Questions about the row below.
1) Report the 3rd entry from the end.
2) Report the entry just right of 123.
3) Report the 2nd entry from the right.
[143 153 139 118 137 123 135]
1) 137
2) 135
3) 123

Read these off the matrix that follows. Indices start at 0.
1) What is the entry in row 0 and column 0?
2) What is the entry at row 0, column 1?
3) What is the bottom entry of the column that holds the smallest entry?
4) What is the entry at row 1, column 0?
5) What is the entry in the bottom-right corner?
6) What is the entry just left of the smallest entry?
7) What is the entry at row 2, column 2?
[[117 135 128 120 121 139 117 116]
 [115 112 123 130 119 120 128 138]
 [136 131 132 124 136 135 133 149]
 [139 133 122 144 130 116 121 122]
 [137 131 106 130 119 125 126 133]
 [121 134 127 143 139 129 141 120]
 [134 137 119 121 127 136 138 112]
 [124 119 129 109 118 134 129 137]
 [128 131 109 127 116 127 124 116]
 [119 136 133 146 140 127 128 122]
 [127 128 118 126 117 125 123 108]
 [112 124 142 125 129 131 129 114]
 [127 137 108 126 124 138 133 134]
 [118 140 118 134 133 141 131 139]
 [125 137 132 118 125 139 121 111]
 [111 124 143 127 133 133 133 119]]
1) 117
2) 135
3) 143
4) 115
5) 119
6) 131
7) 132

[105 118 149 104 154 135 112 139 138 127 115 136 113 148 109]
The entry just left of 127 -> 138
The entry just left of the smallest entry -> 149
The entry just right of 149: 104
The median of all entries: 127

Questions about the table below.
1) What is the entry just right of 108?
2) What is the second entry in reading order?
((131, 132, 138, 121, 137, 134, 136, 123, 123, 109, 112, 142, 126, 114, 121), (128, 127, 121, 147, 120, 114, 137, 139, 133, 143, 147, 104, 126, 131, 123), (129, 133, 138, 121, 138, 134, 136, 125, 123, 108, 113, 140, 128, 114, 120), (129, 127, 121, 149, 120, 113, 137, 139, 134, 143, 148, 104, 128, 129, 123), (125, 123, 129, 101, 129, 145, 104, 114, 124, 124, 113, 152, 131, 137, 144), (125, 124, 129, 101, 131, 145, 105, 113, 123, 125, 114, 152, 130, 139, 144), (132, 131, 138, 121, 140, 134, 137, 123, 123, 109, 114, 141, 128, 115, 122), (129, 127, 122, 149, 122, 114, 135, 138, 134, 143, 147, 104, 126, 131, 123), (131, 133, 139, 120, 136, 134, 136, 124, 124, 109, 114, 142, 128, 113, 120), (130, 133, 137, 120, 138, 134, 137, 123, 123, 110, 113, 142, 128, 115, 119), (128, 128, 121, 149, 120, 114, 136, 139, 134, 142, 147, 104, 128, 131, 124), (129, 132, 138, 122, 138, 134, 136, 124, 123, 109, 112, 141, 128, 115, 120))
1) 113
2) 132

Questions about the row below.
1) Give the first entry.
2) Give the first entry from the right.
3) Give the 2nd entry from the left.
156  119  121  130  104  136
1) 156
2) 136
3) 119
